Below are the code and all the weights of a small trained network. Each question names an input and a class and asks about switching units off, where a switched-off unit gives its printed mean instead of its output.

import numpy as np


def w(rows, s, z=0):
    codes = np.array(rows[::2]) - 128.0
    scale = np.full(codes.shape[1], s)
    scale[-1] = z or s
    return codes * scale


def f(y):
    return np.maximum(y, 0)


def log_softmax(a):
    a = a - a.max(-1, keepdims=True)
    return a - np.log(np.exp(a).sum(-1, keepdims=True))


def net(x, mask):
    res = np.array(x, float).reshape(1, 4) / 4 @ E
    y = f(res @ A[0][:, :-1].T + A[0][:, -1])
    res = res + np.where(mask, y, B[0][:, -1]) @ B[0][:, :-1]
    return log_softmax(res[-1] @ U[:, :-1].T + U[:, -1])


A, B = {}, {}
E = w([
[235,217,192],'x0',
[113,54,255],'x1',
[129,128,128],'x2',
[12,248,172],'x3',
],0.0097)
A[0] = w([
[181,170,155,118],'N0',
[214,38,98,112],'N1',
[211,175,162,130],'N2',
[132,205,20,104],'N3',
[205,114,131,119],'N4',
[235,7,93,113],'N5',
[207,159,158,128],'N6',
[57,64,89,133],'N7',
[214,51,98,113],'N8',
[187,211,195,135],'N9',
[112,69,228,96],'N10',
[165,142,67,107],'N11',
[92,109,74,125],'N12',
[100,98,117,89],'N13',
[119,87,214,135],'N14',
[102,97,227,83],'N15',
[96,223,63,112],'N16',
[59,210,185,131],'N17',
[76,58,96,138],'N18',
[116,74,241,106],'N19',
[190,155,159,124],'N20',
[33,220,156,110],'N21',
[69,156,220,107],'N22',
[212,195,167,131],'N23',
[39,98,85,128],'N24',
[188,168,158,130],'N25',
[148,66,203,95],'N26',
[214,201,156,123],'N27',
[79,160,168,114],'N28',
[68,175,140,98],'N29',
[90,89,69,124],'N30',
[36,67,75,133],'N31',
[54,44,113,128],'N32',
[193,164,163,124],'N33',
[126,133,136,1],'N34',
[139,158,46,109],'N35',
[66,40,94,124],'N36',
[170,183,26,97],'N37',
[185,86,116,97],'N38',
[166,175,158,119],'N39',
[193,143,13,112],'N40',
],0.015,0.013)
B[0] = w([
[125,82,72,164],'N0',
[40,230,146,223],'N1',
[134,75,37,183],'N2',
[217,123,227,204],'N3',
[64,176,79,173],'N4',
[18,249,171,254],'N5',
[141,76,49,176],'N6',
[139,82,34,206],'N7',
[37,239,142,215],'N8',
[130,84,36,197],'N9',
[233,104,217,196],'N10',
[190,164,169,162],'N11',
[182,101,57,172],'N12',
[123,101,109,147],'N13',
[214,92,192,194],'N14',
[227,135,234,180],'N15',
[188,164,233,204],'N16',
[25,236,100,220],'N17',
[147,106,47,202],'N18',
[228,92,221,203],'N19',
[138,88,60,166],'N20',
[44,240,149,228],'N21',
[88,218,164,194],'N22',
[140,81,31,190],'N23',
[119,99,45,203],'N24',
[137,92,58,170],'N25',
[224,153,210,186],'N26',
[146,87,43,189],'N27',
[86,158,122,175],'N28',
[97,168,137,179],'N29',
[153,69,42,182],'N30',
[125,81,50,220],'N31',
[160,77,49,214],'N32',
[130,82,66,170],'N33',
[154,122,30,128],'N34',
[199,136,184,175],'N35',
[160,103,46,213],'N36',
[217,110,231,190],'N37',
[105,175,134,171],'N38',
[122,95,66,162],'N39',
[211,146,235,198],'N40',
],0.012,0.018)
U = w([
[127,63,20,255],'0',
[26,250,150,146],'1',
[230,117,236,28],'2',
],0.017,0.0029)

Each question gives the input, the list of numbers given to net, and the class t.
The units are the neurons (one row each of A and B). Each row of codes is followed by its name. A weight is (code - 128) times the scale printed after its matrix; where a second scale follows, it is the last column's (A, B and U).
mask holds one flag per neuron, in row order. A switched-off neuron (its flag False) gives its mean, the last column of its row in B, instead of its output. The means were averaged over made-up inputs and are rounded, as every weight is.
A unit's drop is (log p(t) with every unit on - log p(t) with that unit switched off) / (log p(t) with every unit on - log p(t) with every unit switched off).
The circuit of an input: a set's keep is (log p(t) with only the set's units on - log p(t) with every unit switched off) / (log p(t) with every unit on - log p(t) with every unit switched off). Starting from the 12 units with the biggest drops (on a tie, the unit counted first), units are removed one at a time, each time the one whose removal leaves the highest keep (on an exact tie, the one counted first), for as long as the keep stays at least 0.8.
circuit, biggest first: the units of the circuit, biggest drop first
most important unit: the unit with the biggest drop
k most important neurons: the k neurons with the biggest drops, biggest first
drop when u is switched off: that unit's drop, to one decimal
input [-3,-3,7,1], class 0: most important unit -> N19
input [-7,-8,-4,5], class 2: 4 most important neurons -> [N16 N3 N37 N35]
input [6,-8,-2,-8], class 1: 4 most important neurons -> [N5 N8 N1 N4]
input [-5,-8,-5,7], class 2: 2 most important neurons -> [N3 N16]
input [-5,-3,4,-6], class 1: 3 most important neurons -> [N5 N1 N8]
input [5,3,-2,-6], class 1: 3 most important neurons -> [N5 N8 N1]
input [-4,-2,6,-5], class 1: 3 most important neurons -> [N5 N1 N8]
input [-6,-6,-2,-7], class 1: 3 most important neurons -> [N5 N1 N8]
input [-3,-4,-7,3], class 2: 2 most important neurons -> [N5 N16]
input [3,1,7,-4], class 1: drop when N5 is switched off -> 0.4
input [8,1,1,8], class 0: drop when N23 is switched off -> 0.6
input [3,-8,1,7], class 2: drop when N5 is switched off -> 0.5
input [-4,5,4,-6], class 1: drop when N5 is switched off -> 1.1
input [5,5,-3,3], class 0: circuit, biggest first -> [N9]
